Below is a small trained network, with its code and all its weights. Each question gives an input and a class and asks what happens when units are switched off, that is, made to give their printed mean instead of their output.

import numpy as np


def w(rows, s, z=0):
    codes = np.array(rows[::2]) - 128.0
    scale = np.full(codes.shape[1], s)
    scale[-1] = z or s
    return codes * scale


def norm(h):
    return h / np.sqrt((h * h).mean(-1, keepdims=True) + 1e-5)


def f(y):
    return np.maximum(y, 0)


def log_softmax(a):
    a = a - a.max(-1, keepdims=True)
    return a - np.log(np.exp(a).sum(-1, keepdims=True))


def net(x, mask):
    res = np.array(x, float).reshape(1, 6) / 4 @ E
    u = 0
    for l in range(2):
        y = f(norm(res) @ A[l][:, :-1].T + A[l][:, -1])
        res = res + np.where(mask[u : u + 4], y, B[l][:, -1]) @ B[l][:, :-1]
        u += 4
    return log_softmax(norm(res)[-1] @ U[:, :-1].T + U[:, -1])


A, B = {}, {}
E = w([
[82,255,163,122],'x0',
[146,163,57,97],'x1',
[128,130,126,129],'x2',
[125,131,120,137],'x3',
[115,140,99,169],'x4',
[17,76,92,51],'x5',
],0.0085)
A[0] = w([
[109,106,184,212,255],'L0N0',
[86,111,148,177,91],'L0N1',
[160,178,10,112,144],'L0N2',
[116,79,134,86,132],'L0N3',
],0.014,0.004)
B[0] = w([
[140,130,153,35,253],'L0N0',
[176,101,159,31,156],'L0N1',
[132,79,253,46,239],'L0N2',
[112,165,97,87,197],'L0N3',
],0.011,0.0065)
A[1] = w([
[220,133,191,213,53],'L1N0',
[140,138,167,41,235],'L1N1',
[171,9,101,161,185],'L1N2',
[180,140,146,97,3],'L1N3',
],0.016,0.0043)
B[1] = w([
[19,85,65,68,154],'L1N0',
[168,109,108,194,255],'L1N1',
[119,246,168,154,161],'L1N2',
[110,83,75,102,154],'L1N3',
],0.014,0.02)
U = w([
[8,85,80,67,117],'0',
[142,120,120,184,253],'1',
[191,101,219,62,67],'2',
[147,121,97,200,175],'3',
[122,255,184,185,46],'4',
[144,107,102,188,114],'5',
],0.012,0.0056)

Each question gives the input, the list of numbers given to net, and the class t.
The units are the neurons (one row each of A and B). Each row of codes is followed by its name. A weight is (code - 128) times the scale printed after its matrix; where a second scale follows, it is the last column's (A, B and U).
mask holds one flag per neuron, layer by layer. A switched-off neuron (its flag False) gives its mean, the last column of its row in B, instead of its output. The means were averaged over made-up inputs and are rounded, as every weight is.
A unit's drop is (log p(t) with every unit on - log p(t) with that unit switched off) / (log p(t) with every unit on - log p(t) with every unit switched off).
The circuit of an input: a set's keep is (log p(t) with only the set's units on - log p(t) with every unit switched off) / (log p(t) with every unit on - log p(t) with every unit switched off). Starting from all 8 units, units are removed one at a time, each time the one whose removal leaves the highest keep (on an exact tie, the one counted first), for as long as the keep stays at least 0.8.
circuit, biggest first: the units of the circuit, biggest drop first
top k neurons: the k neurons with the biggest drops, biggest first
k most important neurons of layer l: the k neurons of layer l with the biggest drops, biggest first
input [-6,-5,5,2,-1,-6], class 0: 3 most important neurons of layer 0 -> [L0N2; L0N3; L0N1]
input [0,-3,-1,-4,-6,-6], class 0: circuit, biggest first -> [L1N0; L0N2]
input [-1,5,-2,-2,-2,-5], class 0: circuit, biggest first -> [L1N0; L0N0]
input [-7,-3,2,0,-1,-3], class 4: circuit, biggest first -> [L1N2]
input [0,7,2,-2,-5,4], class 2: 2 most important neurons of layer 1 -> [L1N0; L1N3]
input [-4,2,1,2,-1,0], class 4: circuit, biggest first -> [L1N2; L0N0]
input [5,-6,8,-1,-6,2], class 5: circuit, biggest first -> [L1N1; L0N2; L1N2]
input [-8,-7,0,7,-3,4], class 4: circuit, biggest first -> [L1N2; L0N2]
input [1,-5,-5,5,-4,4], class 1: top 4 neurons -> [L0N2; L1N1; L1N0; L1N3]
input [-1,7,3,4,-6,-7], class 0: circuit, biggest first -> [L1N0; L0N0]
input [-6,8,5,-7,7,-7], class 2: top 3 neurons -> [L0N2; L1N1; L1N2]
input [-2,1,-1,0,-6,4], class 3: top 2 neurons -> [L1N0; L1N3]
input [5,5,7,-8,-4,4], class 1: top 2 neurons -> [L1N1; L0N0]
input [4,5,1,-1,-8,-1], class 3: 2 most important neurons of layer 0 -> [L0N0; L0N1]
input [-3,3,1,0,2,1], class 2: circuit, biggest first -> [L0N2]
input [6,8,-5,3,6,-6], class 2: 2 most important neurons of layer 0 -> [L0N2; L0N3]
input [-7,-8,-3,5,-4,-6], class 2: top 2 neurons -> [L0N0; L1N2]
input [-7,3,6,-1,0,6], class 4: circuit, biggest first -> [L1N2; L0N0; L1N0]
input [1,-5,0,-7,-2,-7], class 0: top 2 neurons -> [L1N0; L0N2]
input [6,-8,7,0,-1,-1], class 2: circuit, biggest first -> [L0N0]
input [-7,-8,-7,0,6,4], class 2: 2 most important neurons of layer 0 -> [L0N0; L0N1]
input [5,2,-6,-6,-2,4], class 1: top 2 neurons -> [L1N2; L1N0]
input [1,8,-4,-5,5,6], class 2: top 2 neurons -> [L0N2; L1N0]
input [6,8,8,4,2,-5], class 2: top 2 neurons -> [L0N2; L1N2]
input [4,3,-6,8,-3,4], class 1: 2 most important neurons of layer 1 -> [L1N2; L1N0]
